Each row is followed by its group and then its class within the group.
[ 0.64 -2.70  1.93  0.36 -0.92  1.52  1.15 -2.67 -0.01  1.47  0.51 -2.50
 -0.70 -4.97 -1.43 -0.91  1.75 -0.40 -0.74  1.52 -1.82  2.40 -0.61  0.30
 -0.81  0.93 -2.07 -2.17  0.04  1.05 -1.32  0.06 -0.16 -0.24  0.07  1.62
 -0.03  1.03 -0.20 -0.36  0.54  1.01  2.06 -1.98  1.04  0.86  1.29 -2.09
  1.31  1.21  2.26  0.25  1.71 -1.28 -0.99 -0.16 -0.66  0.49 -2.10 -0.93
 -0.77  2.50 -1.34 -0.69  0.23 -1.28  3.64  1.78  0.00  1.79  2.92  3.17
 -0.46  0.11 -0.42 -0.77 -1.53 -1.89  0.62 -0.56  1.59  1.23 -3.42 -0.24
 -2.39 -0.26  1.17 -1.22  0.08  1.81 -0.56  1.94  0.34  0.33  0.76  0.14
 -1.36 -1.02  1.16 -0.17  1.68 -1.20  0.09 -0.16 -0.64  1.06 -0.58  0.09
 -0.04 -0.03  2.15 -1.70  0.55  1.28  0.52 -0.84 -0.70 -0.42 -0.13 -0.13
  0.52  0.26 -0.09 -0.09  2.36 -0.81  0.36  0.68 -0.13 -0.33  2.87 -0.61
 -0.07 -2.53  0.21 -0.54  1.06  0.22  2.23  1.29  0.29 -0.83 -0.05 -3.03
 -0.28 -1.56 -2.97 -0.59 -2.37  1.06 -2.99 -0.43]	B <31>
[ 0.57 -0.70  0.57  0.94  1.88  0.04  1.07 -2.26  0.58  0.63  3.45 -0.33
  1.45  0.57  1.15 -0.31  0.94 -1.83 -1.10 -0.19 -2.88  3.35 -0.29  2.91
 -0.67  0.45 -0.08 -2.03 -0.28  0.66 -0.76  2.05  0.73  3.95  1.12 -1.41
  1.48 -1.10  2.41  0.28  0.85 -0.10 -0.51  1.55  0.77 -0.37  0.90  3.56
 -1.13  0.48  1.62 -0.74  0.67 -0.90 -0.42  0.10  0.51  0.98  1.16 -2.15
 -0.39 -2.45 -0.35 -0.84 -1.05  0.46  1.88  0.04 -2.66  0.79 -0.65  0.45
  1.26 -1.68  1.84  1.31  1.51  0.96 -1.36 -2.07  0.51  0.58  2.67 -0.52
 -1.70 -1.48 -2.86 -0.19  0.90  0.10 -0.86 -0.61 -0.45 -0.80  1.35 -1.37
 -0.28  0.72 -1.36 -0.06 -0.88 -2.36 -2.15  0.73 -2.72  2.31  0.59 -2.92
 -0.95 -0.12 -3.80 -0.10 -0.46 -0.66 -2.08  0.30 -0.32  0.39  1.82  1.33
 -1.87 -0.35  1.79  2.52 -0.14  1.33 -2.78 -1.11  0.39  1.50  1.32  1.58
 -1.04  0.77 -1.23  0.89 -0.46 -1.22  5.45 -0.66 -2.59 -0.84 -1.37  0.64
  2.81  1.84 -0.96 -1.01  2.80  1.42  0.18  1.66]	Q <27>
[ 1.70 -0.97  2.01  1.28  0.16  1.93  2.25 -2.82  0.77  1.49 -0.43 -2.61
 -0.83 -1.63 -2.04 -0.03  0.87  0.74 -0.34 -2.01 -3.30  3.13 -0.02  1.30
 -2.01  2.93 -1.66 -1.63 -1.07  0.07 -2.01  0.94 -0.65 -0.01  0.72  2.62
 -1.73  1.72 -0.90 -1.43  1.02  0.94  1.03 -2.28  1.42 -0.03  1.93 -2.97
  1.44  1.38  3.29  0.69  2.40 -2.13 -1.25 -0.63 -2.14  0.91 -2.36 -1.38
 -0.06  3.55 -1.41 -1.17 -0.03 -2.78 -0.69  2.87 -0.32  3.10  2.07  2.20
 -0.06  0.54 -1.06 -1.24 -5.74 -1.84 -0.30 -2.41  2.92  0.15 -5.20 -1.31
 -3.23  0.00  1.55 -1.11  0.74 -0.18 -0.72  2.39  0.50 -0.20  0.81 -0.51
 -1.74 -0.79  3.07  0.85  2.07  0.00  0.94  0.05 -0.93  2.82 -2.55  0.20
  0.40 -1.16  3.43 -2.58 -0.64  0.80 -0.77 -1.47 -1.85  2.35  0.24 -0.69
  1.08 -0.07 -0.21  0.27  2.12 -0.09 -0.75  2.25 -1.08 -0.03  3.70 -1.28
  0.89 -1.25  1.01 -1.30  0.66  1.13  3.20  1.11  1.76 -1.10  0.38 -4.27
  1.26 -0.37 -2.73  0.24 -1.79 -0.07 -2.21 -4.28]	B <15>
[ 2.27 -1.44  0.35  1.21  1.85 -0.65 -0.50 -0.12 -0.23 -1.74  1.91  0.36
  2.51  2.54 -0.40  0.14  0.07 -1.49 -1.78  1.26 -1.04  1.47 -0.09  0.58
 -1.03  0.52  0.31 -1.94  0.42  0.90  0.87  0.28  0.64 -2.10 -0.66  0.06
  1.69 -1.37  1.98  0.71  0.32 -0.63 -1.05 -0.69 -0.37 -0.67 -0.29  5.46
 -0.95 -1.52  0.20  0.28  0.52 -1.42 -2.15  0.53  1.04 -0.16  2.91  1.32
  0.00 -1.39 -0.16 -0.42 -0.49  0.37  1.92  0.72 -1.16 -0.26 -2.76 -0.28
  0.50 -0.82  0.43  2.31  1.94  2.09  0.08 -1.08 -0.81  0.38  6.08 -0.90
  0.20 -0.42 -1.99  0.05 -2.75 -0.11 -0.15 -0.20  0.69 -1.15  2.03  0.02
 -0.30  0.63 -1.05 -1.54 -1.14 -1.40 -0.61  1.19 -1.19 -0.14 -0.14 -2.27
 -0.74 -0.43 -4.07  0.52 -0.13 -2.09 -0.22  0.17 -0.02  0.98  0.57  1.08
 -1.93 -0.22  1.09  1.76 -0.89  0.36 -2.09 -0.30  1.46 -0.21 -0.27  1.82
 -1.33  2.47 -0.43  0.47 -1.51 -3.87  2.85 -1.27 -4.45 -0.73 -1.04  0.14
  2.71  1.99 -1.81 -1.52  0.94  1.48  0.68  0.99]	Q <42>
[ 1.56 -1.92  1.02 -1.52 -1.47  1.09  0.57  4.70  1.26  0.18 -1.79 -1.12
 -1.07 -3.26 -2.70 -2.54  0.36  0.67 -1.29  0.42 -2.91  1.91 -1.18  1.36
 -1.88  0.40 -2.89 -3.83 -1.05 -1.13 -0.66 -0.15 -0.55  0.10  0.58  3.98
 -0.08  1.19 -0.75 -0.11 -0.16  0.24  0.92 -2.63  0.42  0.01  1.31 -3.39
  2.21 -0.01  2.50 -0.28  1.06 -1.91 -1.40  0.38 -0.82  1.35 -2.14 -0.79
  1.62  6.02 -1.60 -0.88  0.10 -0.70 -2.25  1.67  0.93  1.45  2.67  1.91
 -1.37  0.36 -1.96 -2.53 -4.10 -0.78  0.22 -1.27  1.81  1.30 -5.02 -0.01
 -2.47 -0.26  0.33  0.15 -0.84  0.33  0.35  1.78 -0.62 -1.36  1.46 -5.39
 -1.98 -1.29  2.68  1.08  2.20  1.05  2.41 -0.49  0.84  0.78 -2.66  1.12
 -0.33 -2.00  4.79 -2.32 -2.11  2.29  1.15 -1.06 -0.73 -1.43  0.93 -1.21
  1.35  0.55 -1.58 -1.33  2.92 -0.57  1.26  3.17 -2.37 -0.82  3.49 -0.63
  0.10 -2.58  1.34 -1.59 -0.55  1.19 -2.29  1.78  0.84 -0.73  1.85 -5.14
 -3.27 -2.21 -3.84 -0.31 -3.30  0.58 -3.34 -2.63]	B <22>
[ 2.62 -2.70  0.48  1.30  2.55 -1.89  0.07  0.73  2.08 -0.93  0.94  0.67
  1.90  1.52 -4.90 -2.14 -0.36 -0.46 -2.99  1.36 -0.74  2.01 -1.81  1.51
 -1.73  0.42  0.26 -2.60  2.77  1.12 -1.83 -1.11 -2.04 -0.90  1.96 -0.52
  0.87 -1.40  1.90  0.81 -0.60  0.57 -2.17 -1.19 -0.77  0.38 -0.64  4.11
 -1.48 -2.46 -1.23  0.91 -1.71 -2.13 -1.19  0.74 -2.33  1.29  1.50 -0.63
  0.90 -0.42  0.06 -0.36  0.35 -0.65  1.76  3.29 -1.16 -0.89 -1.57  2.60
  0.63 -0.19 -0.15  1.28 -0.91  1.76  0.54 -4.72 -1.48  0.73  5.38 -1.08
 -0.28  0.73 -2.84  0.15  0.10 -0.73 -0.10 -0.01  0.56 -0.66  2.00 -2.45
 -0.41  1.42 -1.16 -1.43  0.01 -0.93 -0.84 -2.19 -1.99  0.92 -1.07 -2.95
 -0.84 -1.32 -4.23 -0.89 -0.59  0.02 -0.56 -0.66  0.75  2.59  3.75  0.14
 -2.81 -0.90  1.46  1.32 -0.65  0.74 -1.80 -0.97 -1.50 -0.05  1.92  2.36
 -2.37  0.47  0.81 -1.04 -2.88 -2.95  0.70 -0.30 -4.51 -2.66 -0.87 -1.49
  1.48  4.61 -2.35 -1.14 -0.73  0.21  0.67  1.40]	S <37>
[ 0.90  0.27  1.14  0.62  2.91  0.70 -0.46 -0.95 -1.92 -0.87  2.20  1.42
  3.90  2.37  0.95 -2.35  1.50 -3.31 -5.91  1.65  0.67  2.08 -1.50 -0.05
 -0.29 -0.95 -0.94 -1.14  1.74 -0.23  1.01  1.46  0.53 -0.51 -0.28 -0.18
  0.68 -2.64  2.37 -0.14 -1.67  0.25 -0.45  2.89 -1.16 -1.35  0.04  5.14
  1.85 -2.13  1.12 -2.27  0.83 -2.54 -2.93  1.01  1.82 -0.41  2.62 -3.07
  0.26 -2.42  1.06 -0.21 -2.44 -0.47 -1.29 -0.13 -0.38 -0.81 -0.20 -0.06
 -1.55  0.30  1.61  2.29  3.83  2.03 -1.54 -1.78 -0.78  1.42  4.99  0.02
 -0.26 -1.10 -2.91 -0.53 -0.95  0.09 -2.36  2.33  0.69 -0.23  3.59  1.91
 -0.42  0.26 -1.72 -1.76  0.27  0.34 -0.54 -1.40  0.77  1.17 -1.41 -1.39
 -0.81 -1.69 -4.23  2.00 -1.91 -2.05  0.81  0.96  0.70  0.49 -0.30 -0.28
  0.04 -1.72 -0.23  2.44  1.32  0.62 -0.16 -2.37  0.08 -0.29  1.64  2.62
 -0.23  0.65 -1.96  1.41 -0.91 -1.00  2.78 -0.64 -4.82 -0.88  0.16 -1.34
  1.90 -0.81 -3.02 -2.16 -0.46  1.89 -0.59  1.68]	Q <27>
[ 0.70 -0.32  0.37  0.95  1.68 -0.61  0.63 -2.02  0.06  1.10  2.15 -0.32
  2.66  1.17  0.08 -0.50 -0.01 -2.53 -1.99  0.20 -0.21  3.51 -0.36  1.33
 -0.43 -0.76 -0.16 -2.68  1.24  1.15  0.02  1.03  0.81 -0.47  0.75 -1.21
  1.15 -1.66  0.46 -0.58  0.01 -0.80 -1.78  2.06  1.36 -0.79  0.61  2.83
  0.30  0.23  1.55 -0.67  0.54 -0.62 -1.40  0.34  0.97 -0.69  1.65 -1.60
 -0.61 -2.08  0.96 -0.26 -1.38 -0.33  0.26 -1.01 -1.91  1.17 -2.21 -0.10
  0.06 -1.04  1.93  2.00  2.53  1.08 -2.80 -1.52  1.09  0.58  4.08 -0.27
 -0.80 -1.06 -1.35  0.40  0.27 -0.09 -2.61 -0.17  0.48 -0.01  2.26  0.57
  0.40  1.45 -1.36  0.16  0.13 -0.80  0.19  0.34 -1.38  2.26  0.44 -1.88
 -1.91 -0.71 -4.00  0.00  0.29 -1.62 -1.82 -1.01 -0.44  0.16 -0.67  0.87
 -0.85 -0.65  1.23  2.84  0.49  0.00 -2.20 -1.85  1.01 -0.64  1.20  1.45
  0.10  1.03 -0.82  0.01 -1.90 -1.25  5.09 -0.64 -4.05 -0.59 -1.41  0.91
  2.10  0.49 -1.73 -1.83  2.43  1.50 -0.51  2.53]	Q <27>
[-1.85  0.18 -2.05  0.22 -0.72  0.83 -0.86 -1.25 -1.88  0.13  6.20  0.34
 -0.46 -0.55  0.92 -0.05 -0.08 -0.15 -1.81  0.51  1.60 -0.08  1.24 -0.76
  1.18 -1.86 -1.47  2.23  1.28 -1.05  2.71  1.05 -0.58  0.71  0.17  1.57
 -0.81 -0.86 -1.06  0.06 -0.20  1.69  0.86  2.26 -0.28 -0.53 -0.43 -0.36
  2.01 -0.98  0.08 -3.02  1.71  1.28 -1.09 -0.07  1.58 -0.62  1.64 -0.41
  5.11 -0.82  0.32  0.77 -1.47  1.40 -1.89 -0.65  1.15 -0.14  2.20 -0.34
 -0.19 -0.34 -2.24  0.88  1.67  0.51 -1.52  2.08 -0.47  0.73  0.52  1.30
  0.16 -0.75 -0.25 -1.11 -0.67  1.03 -1.73 -0.95  0.37  0.59  1.35  0.13
  0.95 -1.84 -0.34  0.67  0.21  1.85  0.74 -0.53  4.08  0.58 -0.36  2.68
  0.56 -1.25  1.51  2.79 -0.55 -3.14  1.27  0.12  1.00 -0.22 -2.79 -1.01
  1.05  0.66 -1.24  0.12  0.58 -0.10  2.27  0.82  0.11 -1.77  0.09 -0.29
  2.05 -0.86 -0.35  1.69  1.39  1.36 -1.71  0.11 -0.45  1.18  0.82 -0.19
 -0.94 -6.75 -0.24 -0.72  0.08 -1.16 -0.43 -0.83]	L <12>
[ 3.21 -2.27  0.80  1.67  3.63  0.38  0.71 -0.68  3.74 -1.13  2.50  0.41
  2.13  2.19 -2.97 -1.22  1.12 -1.28 -1.72 -0.20 -3.16  2.21 -1.70  3.03
 -4.78  1.81  0.78 -4.04 -0.08  1.76 -3.03 -0.02 -1.61 -0.77 -0.06  0.39
 -1.17  0.48  1.77  1.09  0.11 -0.77 -2.29 -0.48 -1.81 -0.59 -0.05  3.79
 -0.96 -1.21  0.93  2.54 -1.62 -2.99 -4.51  0.55 -3.01  0.76  0.25 -1.89
 -0.20  1.09 -0.39 -0.93  0.20 -0.54  0.38  2.71 -1.11 -0.18 -2.38  2.18
  1.86  0.06  0.21  0.32 -4.38  0.47  1.23 -5.84  2.00  1.38  2.94 -1.83
 -0.74  0.47 -2.35  0.52  0.55 -1.94 -0.99 -0.14 -0.53 -2.74  2.55 -1.27
 -0.34  2.44 -0.53 -1.58  0.54 -0.31 -0.08 -0.91 -3.25  1.44 -1.02 -4.55
 -1.66 -1.45 -4.03 -2.97 -0.32 -2.82 -0.81 -0.49  0.02 -3.89  3.88 -0.34
 -2.28 -1.27  2.29  2.25  0.99 -0.02 -2.76 -2.86 -2.02 -0.24  1.75  1.99
 -1.81  0.60  0.21 -0.61 -2.17 -1.36  4.07  0.93 -5.39 -2.44 -0.62 -4.84
  1.92  6.20 -2.78 -1.30 -1.35  1.28  0.23  1.11]	S <37>
[ 0.75 -2.21  1.16  1.32  0.42  0.50  2.20 -2.18  0.46  0.04 -0.89 -0.95
  1.19 -0.56 -0.76 -0.95 -0.02 -0.53 -1.42 -0.20 -1.44  1.19 -1.57  0.44
 -0.96  1.11 -1.01 -2.08 -0.34  1.31 -0.02  1.17 -0.55  0.69 -0.18  2.99
 -0.65  0.84  0.21 -0.76  0.60  0.41  2.69 -0.01  0.27 -0.20  0.17 -0.64
  1.25  0.72  2.46 -0.47  0.79 -2.07 -1.78  0.01 -0.67  0.54 -1.44 -1.67
  0.00  2.14 -1.21 -0.16 -1.05 -1.82 -0.20  1.32 -0.05  1.69  1.85  1.92
 -0.29 -0.36 -1.13 -0.97 -3.17 -0.56  0.20 -2.64  1.83  1.12 -1.46 -0.38
 -1.33  0.68  0.44 -0.98  0.19  0.72 -2.01  1.15 -1.24 -0.35  1.88  0.34
 -1.86 -0.68  2.07 -0.09  1.93 -0.12  1.30  0.48  1.75  0.03 -1.82  0.16
  0.31 -2.00  1.74 -0.59 -0.01 -0.07 -0.80 -0.48 -0.32 -0.32 -0.40 -0.49
  2.13 -0.16 -0.19  0.18  1.64  0.19  2.66  0.63  0.04  0.84  1.53  0.94
  0.31 -1.99  0.26 -0.66 -0.71  1.59  1.29  1.79 -0.19 -1.03  0.44 -3.72
  0.21 -2.03 -2.33 -0.15 -2.71 -0.37 -2.58 -2.40]	B <15>
[ 0.56 -0.67  3.54  1.85 -0.86  1.14  1.23 -0.52  1.84  1.26 -1.82 -0.85
 -0.92 -2.48 -3.40 -2.41 -0.91  0.44 -2.81 -0.01 -1.78  2.34 -0.84  0.20
 -0.80 -0.46 -2.83 -0.69 -2.31  0.54  0.97 -1.15 -0.25  0.23  0.17  1.68
 -0.50  0.37 -0.32 -1.18 -0.30  1.11  1.39 -1.06  0.90  0.72  0.73 -3.09
  0.26  0.84  3.06 -1.19  2.28 -1.12 -0.25 -0.11 -1.07  0.05 -2.36 -0.68
  0.24  3.65 -0.55  0.44  0.23 -0.73 -2.28  2.31  0.63  0.65  2.69  1.57
 -1.86  1.20 -1.03 -1.75 -2.42 -1.55 -0.16 -0.86  1.34  1.01 -3.06  0.24
 -1.03 -0.97  1.03 -0.95 -0.34  0.95 -0.03  2.13  0.00  0.41  2.53  0.24
 -2.22 -0.99  2.26 -0.10  1.83 -0.14  0.91 -0.67 -0.03  0.52 -1.45  1.59
 -0.40 -1.24  3.48 -1.44 -1.39  2.49  1.41 -0.71 -0.29 -1.40  0.42 -0.86
  0.42  0.94 -0.55 -1.61  3.27 -0.64  2.80  2.86 -0.15 -0.55  4.29  0.33
  0.25 -2.21  0.01 -0.92 -0.86  1.47 -2.59  1.04 -0.36 -1.57  0.40 -4.32
 -0.23 -2.77 -3.31  0.00 -2.30  0.45 -2.88 -1.25]	B <22>
